Below are the code and all the weights of a small trained network. Each question names an input and a class and asks about switching units off, where a switched-off unit gives its printed mean instead of its output.

import numpy as np


def w(rows, s, z=0):
    codes = np.array(rows[::2]) - 128.0
    scale = np.full(codes.shape[1], s)
    scale[-1] = z or s
    return codes * scale


def f(y):
    return y / 2 * (1 + np.tanh(0.7978845608 * (y + 0.044715 * y**3)))


def log_softmax(a):
    a = a - a.max(-1, keepdims=True)
    return a - np.log(np.exp(a).sum(-1, keepdims=True))


def net(x, mask):
    res = np.array(x, float).reshape(1, 4) / 4 @ E
    y = f(res @ A[0][:, :-1].T + A[0][:, -1])
    res = res + np.where(mask, y, B[0][:, -1]) @ B[0][:, :-1]
    return log_softmax(res[-1] @ U[:, :-1].T + U[:, -1])


A, B = {}, {}
E = w([
[170,78,133,124,146,1,190,84,97,153,61],'x0',
[99,147,107,213,156,79,96,177,168,90,204],'x1',
[169,159,112,47,200,94,142,74,174,52,139],'x2',
[128,183,82,120,146,113,107,199,127,132,26],'x3',
],0.0097)
A[0] = w([
[132,109,151,138,88,154,110,138,114,125,76,111],'neuron 0',
[145,158,126,85,160,52,148,119,140,116,7,231],'neuron 1',
[148,134,143,69,170,80,137,57,151,94,156,232],'neuron 2',
[133,91,130,153,108,158,117,125,91,142,135,52],'neuron 3',
[132,58,147,147,108,101,141,68,110,129,183,217],'neuron 4',
[129,44,152,135,56,125,159,98,85,178,86,200],'neuron 5',
[112,151,145,135,102,223,105,176,140,106,185,159],'neuron 6',
[138,110,135,126,122,50,134,140,113,142,41,252],'neuron 7',
],0.014,0.0039)
B[0] = w([
[135,112,139,130,124,40,160,143,133,134,181,160],'neuron 0',
[133,69,23,161,150,136,144,143,52,168,71,249],'neuron 1',
[146,41,140,158,138,120,167,29,89,85,112,217],'neuron 2',
[180,187,250,63,140,165,120,108,100,131,145,153],'neuron 3',
[79,71,105,92,112,73,227,134,202,222,163,206],'neuron 4',
[95,139,154,146,102,132,161,28,230,176,203,227],'neuron 5',
[87,172,56,143,143,244,46,124,142,148,84,238],'neuron 6',
[160,86,72,157,142,117,135,106,49,148,80,226],'neuron 7',
],0.012,0.017)
U = w([
[153,90,95,142,151,142,143,88,75,154,100,189],'0',
[162,151,170,106,124,119,115,166,100,117,129,2],'1',
[121,121,193,114,93,96,153,128,181,144,184,107],'2',
[112,209,143,125,112,195,25,173,157,118,135,193],'3',
[147,110,149,163,161,97,102,129,128,15,157,73],'4',
[166,186,154,150,85,125,86,136,87,151,124,17],'5',
[134,147,86,158,153,116,63,255,71,149,82,170],'6',
],0.0098,0.003)

Each question gives the input, the list of numbers given to net, and the class t.
The units are the neurons (one row each of A and B). Each row of codes is followed by its name. A weight is (code - 128) times the scale printed after its matrix; where a second scale follows, it is the last column's (A, B and U).
mask holds one flag per neuron, in row order. A switched-off neuron (its flag False) gives its mean, the last column of its row in B, instead of its output. The means were averaged over made-up inputs and are rounded, as every weight is.
A unit's drop is (log p(t) with every unit on - log p(t) with that unit switched off) / (log p(t) with every unit on - log p(t) with every unit switched off).
The circuit of an input: a set's keep is (log p(t) with only the set's units on - log p(t) with every unit switched off) / (log p(t) with every unit on - log p(t) with every unit switched off). Starting from all 8 units, units are removed one at a time, each time the one whose removal leaves the highest keep (on an exact tie, the one counted first), for as long as the keep stays at least 0.8.
circuit, biggest first: the units of the circuit, biggest drop first
unit that matters most: the unit with the biggest drop
top k neurons: the k neurons with the biggest drops, biggest first
drop when u is switched off: that unit's drop, to one decimal
input [1,-1,-2,8], class 6: unit that matters most : neuron 2
input [2,6,-1,3], class 6: circuit, biggest first : (neuron 2; neuron 5)
input [-6,-7,2,6], class 6: circuit, biggest first : (neuron 5; neuron 2)
input [6,8,5,-7], class 2: top 3 neurons : (neuron 4; neuron 1; neuron 7)
input [2,7,-4,-1], class 2: top 2 neurons : (neuron 1; neuron 6)
input [-1,8,-1,2], class 3: top 2 neurons : (neuron 1; neuron 7)
input [0,6,2,-8], class 2: top 3 neurons : (neuron 1; neuron 4; neuron 7)
input [-2,5,-4,-5], class 3: top 2 neurons : (neuron 6; neuron 1)
input [3,1,-1,8], class 6: top 3 neurons : (neuron 2; neuron 5; neuron 4)
input [-1,6,-7,4], class 6: drop when neuron 2 is switched off : -0.1
input [-4,8,8,8], class 6: drop when neuron 5 is switched off : 0.6
input [2,4,-2,8], class 6: drop when neuron 2 is switched off : 0.3
